Below are the code and all the weights of a small trained network. Each question names an input and a target symbol and asks about switching units off, where a switched-off unit gives its printed mean instead of its output.

import numpy as np


def w(rows, s, z=0):
    codes = np.array(rows[::2]) - 128.0
    scale = np.full(codes.shape[1], s)
    scale[-1] = z or s
    return codes * scale


def f(y):
    return y / 2 * (1 + np.tanh(0.7978845608 * (y + 0.044715 * y**3)))


def softmax(a):
    e = np.exp(a - a.max(-1, keepdims=True))
    return e / e.sum(-1, keepdims=True)


def log_softmax(a):
    a = a - a.max(-1, keepdims=True)
    return a - np.log(np.exp(a).sum(-1, keepdims=True))


def net(x, mask):
    ids = ['ΘΛβεζηω'.index(c) for c in x.split()]
    T = len(ids)
    res = E[ids] + P[:T]
    r = res
    for j in range(3):
        rows = slice(2 * j, 2 * j + 2)
        q, k, v = (r @ M[0][rows].T for M in (Q, K, V))
        z = softmax(np.where(np.tri(T) > 0, q @ k.T / 2**0.5, -1e9)) @ v
        o = O[0][rows]
        res = res + np.where(mask[j], z, o[:, -1]) @ o[:, :-1]
    y = f(res @ A[0][:, :-1].T + A[0][:, -1])
    res = res + np.where(mask[3:7], y, B[0][:, -1]) @ B[0][:, :-1]
    return log_softmax(res[-1] @ U[:, :-1].T + U[:, -1])


Q, K, V, O, A, B = {}, {}, {}, {}, {}, {}
E = w([
[53,59,204],'Θ',
[133,99,153],'Λ',
[41,88,185],'β',
[214,239,65],'ε',
[184,145,71],'ζ',
[122,160,228],'η',
[254,30,164],'ω',
],0.012)
P = w([
[160,180,84],'0',
[187,126,117],'1',
[56,156,49],'2',
[216,140,152],'3',
[52,150,55],'4',
[234,148,171],'5',
[57,150,37],'6',
[240,157,189],'7',
[33,132,58],'8',
[236,156,202],'9',
[52,139,46],'10',
[254,165,203],'11',
[40,127,48],'12',
],0.0082)
Q[0] = w([
[81,232,174],'H1',
[134,92,167],'H1',
[127,159,107],'H2',
[154,164,183],'H2',
[253,141,119],'H3',
[134,142,43],'H3',
],0.013)
K[0] = w([
[88,165,134],'H1',
[96,158,102],'H1',
[121,108,151],'H2',
[67,194,174],'H2',
[202,223,82],'H3',
[126,130,4],'H3',
],0.012)
V[0] = w([
[156,90,151],'H1',
[134,117,189],'H1',
[120,250,224],'H2',
[130,130,208],'H2',
[185,128,155],'H3',
[175,148,56],'H3',
],0.012)
O[0] = w([
[95,108,208,136],'H1',
[81,164,183,131],'H1',
[255,249,204,229],'H2',
[215,101,218,146],'H2',
[151,60,94,185],'H3',
[83,51,173,253],'H3',
],0.0074,0.0031)
A[0] = w([
[138,173,94,195],'N1',
[213,66,179,251],'N2',
[120,2,163,80],'N3',
[66,143,171,136],'N4',
],0.0091,0.0022)
B[0] = w([
[110,186,202,151],'N1',
[75,28,79,253],'N2',
[2,225,182,165],'N3',
[232,4,140,138],'N4',
],0.0063,0.0071)
U = w([
[156,172,105,253],'Θ',
[106,128,129,159],'Λ',
[145,196,202,148],'β',
[224,88,68,46],'ε',
[144,112,43,166],'ζ',
[248,66,200,88],'η',
[127,139,190,2],'ω',
],0.011,0.0028)

Each question gives the input, a string of symbols that net reads in full, and the target symbol t.
The units are the heads (2 rows each of Q, K, V and O) and the neurons (one row each of A and B). Each row of codes is followed by its name. A weight is (code - 128) times the scale printed after its matrix; where a second scale follows, it is the last column's (O, A, B and U).
mask holds one flag per unit, heads first, then neurons. A switched-off unit (its flag False) gives its mean, the last column of its rows in O or B, instead of its output. The means were averaged over made-up inputs and are rounded, as every weight is.
A unit's drop is (log p(t) with every unit on - log p(t) with that unit switched off) / (log p(t) with every unit on - log p(t) with every unit switched off).
The circuit of an input: a set's keep is (log p(t) with only the set's units on - log p(t) with every unit switched off) / (log p(t) with every unit on - log p(t) with every unit switched off). Starting from all 7 units, units are removed one at a time, each time the one whose removal leaves the highest keep (on an exact tie, the one counted first), for as long as the keep stays at least 0.8.
units of the circuit, in order: the units of the circuit, biggest drop first
most important unit: the unit with the biggest drop
k most important neurons: the k neurons with the biggest drops, biggest first
drop of u: that unit's drop, to one decimal
input ω ε Θ ω, target ω: units of the circuit, in order : (N3 H3)
input ε η Θ, target β: units of the circuit, in order : (H3 N2)
input ω Λ ε ω ζ, target Λ: units of the circuit, in order : (H2 H3 H1)
input η ζ β ζ ω, target Λ: units of the circuit, in order : (N3 H2 H3)
input β ω Λ ε Θ Λ, target Λ: most important unit : N3
input ε ζ ε η ζ η ε, target β: units of the circuit, in order : (N2 N1)
input η β η ζ Θ η ε, target β: units of the circuit, in order : (H2 N1)
input ε β Θ ε ω, target Λ: 2 most important neurons : (N3 N2)
input ε η β β ζ β Θ η β, target β: drop of N4 : -0.2
input β η Θ Λ η β β, target β: drop of H3 : 0.5
input η β Θ, target β: drop of N3 : -0.2
input β ω ζ, target Λ: drop of H1 : 0.3
